[ 62   6  13  -2  17  19  36 -12  -2 -40 -25 -19 -39  59  17 -28  49  21
  20  -7 -20  14 -25  45   8  -2  -4 -19  26 -19  29  27  -5   8] : Q522
[ 34  -3  26 -20  29 -53  19 -21  63 -18  38   1  18 -35  40 -53  52  69
  41  48  16  29  -3 -16 -29  -4  29  42 -29   8  57  56  18  38] : Q364
[ 23 -18 -21   7  -4 -19 -44   8 -10  -8 -19  18  18 -69 -42  -4  18  26
   3   1 -57  24 -26  -8  -6  14  27 -11   5 -32   8 -55 -68 -24] : Q436
[ 34  -3  23 -26  20 -34  32 -24  62 -17  31  -4  17 -32  20 -38  46  63
  53  57   4  15 -10   3 -14   4   9  47 -38 -13  55  61  26  49] : Q195
[ 19  -5  28 -26  28  47   5  -4 -11 -51  18 -14 -70  62  26 -35 113   9
  38   5   3  -1  -9   1  27 -37  35   4 -13 -20 -21  35  -2   4] : Q697
[ 44   0  29 -21  20 -44  36 -25  66 -10  42  -5   5 -28  25 -43  49  74
  58  53  11  22  -9  -1 -45  -3  17  31 -38 -18  53  61  16  55] : Q984
[  9 -47 -57  15 -33  36  48 -34  10 -39   0  21  -8   2 -32   9  28  12
  39 -38  13  11   4 -46 -35 -33  31 -26 -32 -19   5  54  -7 -64] : Q421
[  9 -36 -39  30 -48  52  43 -27  22 -26  15  27 -23 -37 -23 -10  29  28
  79 -39  10  12   7 -26 -46 -14  36 -16 -12 -11  27  65  11 -57] : Q436
[ 28   5  23 -19  39 -45   6  -8  54 -13  35   6  -1 -19  34 -45  45  64
  62  67  24  21 -18 -20 -10 -12  22  38 -36   1  46  53  33  42] : Q100
[ 39 -28  -8   1  32 -27   0  -6 -14 -10 -26 -18 -38  -5 -29  29 -69  -6
  25  56  -6  65   5   1  33  22  13 -44 -34 -34  53  33  61  13] : Q100
[ 47 -15   1  -7  10 -18   0 -25 -15 -44 -31 -21 -34  -2 -43  38 -50  -1
  -1  69 -30  88   8  30  37  30   0 -42 -56 -27  95  26  30  25] : Q384
[ 31  -4  35  -9  28  58  17 -25 -10 -34  -4 -11 -77  65  26 -40 105   7
  28  12   6   6   9   5   1 -26  16   7   2 -18 -40  27   2   5] : Q436
[ 45 -23  -8   1  13 -23  15 -20 -19 -51 -35 -14 -32   2 -58  27 -60 -11
   4  65 -33  82  22  34  39  34  10 -42 -42 -26  89  40  36  25] : Q522
[ 36   1  16 -23  13 -47  27 -23  63 -12  36   0  10 -23  17 -59  37  63
  56  51   0  25  -9  10 -17  -6  26  35 -31  -8  61  59  26  49] : Q522
[ 33  -4  23 -35  21 -35  28 -24  61 -21  38  -4  17 -26  24 -43  63  58
  63  59   5  10  -8  -9 -17  -1  19  44 -40 -13  45  62  19  57] : Q195
[ 55 -26  -9   2  22 -26  18 -25 -12 -20 -29 -26 -36  -7 -21  19 -45   0
  13  45 -16  75  12   1  22  31  23 -46 -29 -26  59  45  54  25] : Q364
[ 61 -32  -1   2  24 -27  20 -20  -8 -14 -31 -26 -44  -9 -38  31 -53  13
  22  47 -14  63  -1  17  17  33  19 -47 -40 -50  54  52  48  40] : Q984
[ 39 -22 -22  -8  14 -40 -51  20  14 -16   6   1  33 -39 -52 -21   7  14
  22 -14 -59 -11 -40  -8  61 -20  61 -39  -4 -24  -2 -15 -72   1] : Q697
[ 51 -24 -14 -17  13 -20  12 -16 -23 -59 -40  -9 -29  -3 -46  28 -38  -3
   7  61 -22  95  20  22  22  14  30 -50 -36 -12  87  38  36  10] : Q364
[ 29 -13 -21   9   1 -24 -41   4 -13  -9 -35  23   9 -63 -47  -8  14  37
   8   3 -57  19 -41   1   6   3  41  -9   5 -25  25 -41 -65 -30] : Q436
[ 40 -18  -9 -15  16 -19   1   0 -25 -36 -24 -16 -23 -25 -46  36 -50  -2
  26  69 -25  91  13  18  38  22  19 -44 -44 -37  91  32  37   8] : Q697
[ 54 -21   3   4  11 -14  22 -20 -10 -24 -42 -10 -35 -18 -45  26 -51   0
  26  72 -13  88  26  17  24  37   7 -36 -44 -28  80  42  45  15] : Q436
[  0 -30 -50  18 -56  42  47 -24   7 -43  24  22 -14 -42 -19   6  22  22
  76 -41  -4  19  20 -26 -45  -8  32 -25 -16   9  42  51  -5 -78] : Q235
[ 35 -31 -21   5   9 -45 -48  12  18 -41  -7  12  25 -19 -63 -26  -1  21
   6  -4 -78  -7 -29  13  44 -13  51 -35  -4 -18  13 -13 -74  12] : Q522
[ 44  -5  18 -41  32 -49  47 -23  69   3  44 -10  20 -28  27 -42  60  73
  40  48  20  16  -8  -8 -26 -13  17  44 -27 -13  46  54   7  30] : Q421
[ 30  -8  11 -33  24 -50   8 -61  88  14  59 -19  11 -19  22 -45  17  43
  46  68  -3   4 -33   1 -18   1  14  50 -50  -3  50  54   7  66] : Q384
[ 59 -34   1   9  24 -27  23 -17  -5 -15 -31 -26 -41  -8 -35  29 -54  16
  25  51 -17  60   6  11  18  26  19 -50 -44 -46  56  55  48  46] : Q984
[ 14 -42 -46  30 -44  37  44 -14  20 -43  19  17 -12 -28 -31  -4  25  23
  71 -57  -2   7  -8 -26 -45 -24  46 -39 -17  -8  15  65   3 -29] : Q984
[ 33 -28 -24   5   3 -35 -44  23  24 -31  -3   9  40 -27 -54 -10   9   9
  12  -8 -69  -9 -25   9  45   1  43 -42  -7 -21  14 -15 -70   4] : Q195
[ 27  -5  40 -11  25  33  19 -17  -3 -71   3   3 -75  71  26 -37 114  14
  35  16   7   3  -4   6   0 -48  28  20  -8 -15  -9  33  -9 -14] : Q227
[  3 -44 -43  20 -42  39  51 -36  14 -64  12  26 -25 -29 -26 -13  28  34
  58 -48  17  14   5 -21 -54 -33  59 -15 -11   5  59  74  -3 -70] : Q364
[ 22 -17 -24  -6   5 -30 -58  12 -18 -35  -8   4  38 -64 -43  -8  21  26
   0   1 -77  22 -55 -10  25 -11  35  -8   6 -31  14 -40 -73 -19] : Q697
[  6 -38 -46  38 -45  54  42 -34   8 -26 -24  36 -28  -7 -22  -6  26  11
  67 -33  13  16  13 -43 -51 -20  31 -24 -31 -11   9  43   9 -59] : Q436
[  0 -45 -54  35 -38  48  46 -26   3 -47 -16  29 -22  -3 -15  -4  21   3
  49 -63  21  20  18 -41 -52 -28  50 -41 -21   3  22  37  -6 -71] : Q364
[ 29  -7  11 -22  34 -45  25 -24  47 -16  29   4  17 -30  30 -49  47  68
  48  63   5  13 -10  -2  -6 -17  25  46 -40 -13  34  58  27  43] : Q987
[ 59 -41   7  14  23 -37  25 -23   1 -12 -35 -16 -43   4 -31  25 -48  -8
  18  57  -6  50  19   2  29  25  12 -28 -41 -42  50  45  51   5] : Q227
[ -6 -34 -62  38 -42  50  38 -29   1 -29 -13  32 -25  -8 -13   7   9   8
  66 -44  -4  16  24 -45 -43 -18  24 -39 -34   6  -5  28   6 -73] : Q235
[ 43 -11  21 -29  12 -49  27 -21  64  -7  32  -4   8 -25  24 -42  53  69
  55  46   8  16 -13  -4 -42 -10  28  27 -39 -19  47  52  15  49] : Q984
[ 29 -11  14 -30  12 -46  12 -61  83  24  53 -23   8  -8  26 -50  33  42
  38  73   1  -4 -26   0 -20 -12  18  52 -53  -6  59  45   7  52] : Q384
[ -5 -39 -51  10 -49  55  43  -9  15 -32  28  18  -6 -31 -28   6  26   3
  73 -51  -4  -2  -2  -7 -26 -16  35 -22 -14  -8  41  49   9 -62] : Q195
[ 50 -20  -3  -3   6 -24  20  -9 -22 -51 -30 -16 -34  -6 -56  41 -50  -3
  13  53 -26  86  19  24  16  35  14 -62 -41 -33  80  42  31  28] : Q984
[ 38 -25 -19  -5  14 -43 -50  -4  32 -16  -3   1  19 -27 -53 -24   0  25
  12   9 -68  -2 -43  18  38 -29  60 -31 -20 -14  32 -23 -80   9] : Q384
[ 53 -25  -5   2  14 -21  23 -12 -21 -46 -37 -20 -37  -5 -48  40 -49  -1
  17  50 -27  80  10  20  18  28  16 -57 -43 -32  74  42  33  35] : Q984
[ 27 -17  29 -26  20  49  19 -23 -12 -78  -8 -11 -82  86  28 -42 114  15
  17  -1  14   9  -1  12   2 -54  48   0  -4  -4  -8  44  -8  -6] : Q364
[ 44  15  11  10  18  29  12   1  -9 -24  -8 -14 -34  57  35 -23  59   1
  15 -11   3  16 -27  13   2 -12 -13 -22  31 -14   4   1   1 -33] : Q100
[ 18  -9  29 -12  44  47   4  -1  -9 -57   7  -7 -70  79  37 -35 102   2
  33   4  18   7  -6   1   5 -44  18   1  -1 -10 -23  18   0 -16] : Q100
[ 61   4  28   6  18  36  33 -19  -4 -21 -37 -13 -43  47  26 -28  56  24
  34   0  -5  19 -26  22   0 -12  -7  -8  22 -22  10  31   4 -14] : Q436
[ 38 -14  -5 -11  22 -25   1  -1 -29 -47 -31  -6 -37  -6 -42  38 -51  -9
  22  72 -10  97  14  15  19  30   8 -46 -38 -30  96  19  37 -10] : Q100
[ 20 -20 -16 -11   8 -34 -53  15 -15 -30 -18   5  18 -57 -49  -8  17  29
  -1  -4 -67  18 -57   4  30  -9  46  -7   0 -36  27 -41 -76 -27] : Q697
[ 61 -35   5   8  29 -42  28 -23  -1 -25 -44  -8 -43  -5 -35  28 -53   4
  24  65  -2  61   9   8  26  26  17 -21 -44 -36  66  53  52  12] : Q227
[ 45  12  12  -2  31  27  27 -10 -22 -38 -16 -15 -29  50  39 -24  56  20
  23  -7 -13   7 -36  30  29 -23  -2  -8  20 -24   1  27   4  -8] : Q987
[ 23 -17 -43   3   8 -23 -43   9 -24 -30 -15   9  23 -47 -41  -8  17  20
  -5   2 -70  15 -47  16  29 -15  44 -19   5 -33  13 -45 -74 -23] : Q987
[ 51 -16  -5  -2   2 -17  23 -12 -23 -40 -33 -20 -38   1 -55  36 -55  -5
  20  60 -29  89  17  30   9  24  15 -66 -39 -39  84  36  33  21] : Q984
[ 26 -24 -13   4  -5 -20 -44  -2  -7 -30 -32  19  -2 -45 -53  -8  22  33
  -4  13 -61  18 -32   8   0   6  34  -7   2 -30  23 -33 -73 -25] : Q436
[ 43 -22 -12   0  36 -28   0  -6 -12 -11 -21 -14 -42  -3 -22  26 -48  -1
  31  57 -12  63   7  -3  26  26  11 -46 -33 -32  54  30  63  11] : Q100
[ 33 -26   4 -55   2 -51  31 -45  84  11  64 -25  17 -11  14 -37  44  47
  33  61  10   5 -25  -9 -21 -13  26  51 -43 -26  45  61   1  36] : Q421
[ 51  10   9  -5  -2  32  30 -16 -14 -30 -19 -17 -36  51  36 -13  57  17
  28  -4 -23  23 -12  22   0  -1 -18 -22  20  -7  12  17  -1 -36] : Q235
[ 41 -25 -11   4  19 -20   9 -13 -16 -11 -26 -23 -18 -20 -30  36 -44  -9
  16  49 -28  56  12   2  44  43   7 -38 -40 -38  54  39  63  29] : Q195
[ 26 -16 -20  -1  10 -35 -60 -13   1 -29 -16   3  16 -41 -35 -13  27  33
 -13   4 -76  13 -56   6  15 -14  40  -7  -9 -20  30 -42 -77  -7] : Q384
[ 32 -13 -25   5   0 -33 -39   7  -7 -34 -16  12  18 -49 -50  -8  15  35
   5 -19 -72  14 -48   3  -5 -12  44 -33   4 -30  13 -35 -75  -7] : Q984
[  1 -29 -56  12 -34  42  47 -26  -8 -43  24  25 -11 -27 -22  -8  28  12
  68 -37   5   6  12 -21 -27 -32  43 -25 -15 -16  26  53   9 -64] : Q987
[ 32   1  24 -34  16 -44  31 -26  53 -16  28   0   2 -38  30 -37  39  75
  61  68   0  36   4   2 -29   9   7  44 -36   5  58  54  23  22] : Q235
[ 42 -16  -9 -12   2 -18  18 -17 -27 -54 -41 -18 -34 -12 -33  46 -56   1
  18  64 -34 102  29  29  24  37   2 -44 -42 -14  95  32  34  -3] : Q235
[ 39 -27 -20  -4  14 -42 -49  17  15 -21   1   0  39 -40 -50 -21   5  18
  21   0 -63   1 -32  -9  51 -26  54 -37 -11 -27   8 -18 -70   2] : Q697
[  4 -37 -52  17 -56  50  44 -20  16 -38  19  18  -4 -29 -25  -1  35  13
  71 -48  -6  -3  -5 -18 -26 -18  38 -22 -17 -12  44  57   9 -56] : Q195
[ 25 -23 -29   1   4 -25 -41   3 -11 -48 -21  11  16 -39 -40 -13  27  25
 -12 -10 -63  20 -40  -1   3 -16  51 -17  12  -7  23 -38 -80 -22] : Q364
[ 28 -12  12 -41  10 -48   0 -32  65   9  55 -18  17 -20  18 -44  35  39
  51  72  -1  12 -26 -10  -6  -7  26  43 -41 -26  51  53  10  34] : Q697
[ 31   5  26 -29  10 -48  29 -29  60 -16  35  -4   5 -30  43 -39  41  75
  66  67  -1  29   9  -8 -33   9   8  38 -37   4  67  60  17  26] : Q235
[ 33   0  16 -29  37 -43  27 -22  42 -21  33   7  21 -32  30 -47  49  68
  50  66  11  17  -5   3  -9 -15  17  47 -36 -14  50  52  17  29] : Q987
[ 60   2  38  13  14  18  51 -19  -4 -47 -37  -7 -44  62  15 -27  60  12
  19   7  16   9 -26  25   4 -22  -1   6  18 -14  27  36 -14 -35] : Q227
[ 30 -25 -22   6  24 -35 -51  27  21 -32   3  16  14 -20 -51 -23   1  22
  34  13 -52   2 -31  -2  31 -32  54 -40  -3 -12  14 -15 -63  -7] : Q100
[ 11 -47 -59  13 -28  40  54 -28   9 -37   0  22 -10  -7 -33   4  37  13
  41 -49   5  12   6 -44 -38 -34  30 -27 -23 -15  -8  44  -1 -62] : Q421
[ 58  19  21  -2  17  22  23 -33   2 -32 -21 -22 -41  54  28 -32  66  30
  23   4 -25  14 -51  32   7 -20  -3  -7  10 -10  42  27  -7  -4] : Q384
[ 14 -14 -35   4  11 -20 -43   5 -33 -39 -16  21  25 -49 -41  -6  19  23
  -7  -4 -64  11 -41   6  21 -14  36 -12   6 -35  10 -44 -76 -42] : Q987
[ 33 -26  16 -32  -4 -37  17 -54  81  27  43 -15   4 -19  18 -49  31  43
  56  82   7   4 -15 -10 -31  -5  21  56 -46 -21  41  53  15  48] : Q436
[ 43 -18  -7  -6  14 -15   8  -6 -17 -61 -35 -18 -16  -1 -39  39 -33 -12
  15  65 -38  78  16  20  48  31   8 -42 -50 -22  81  41  39  40] : Q195
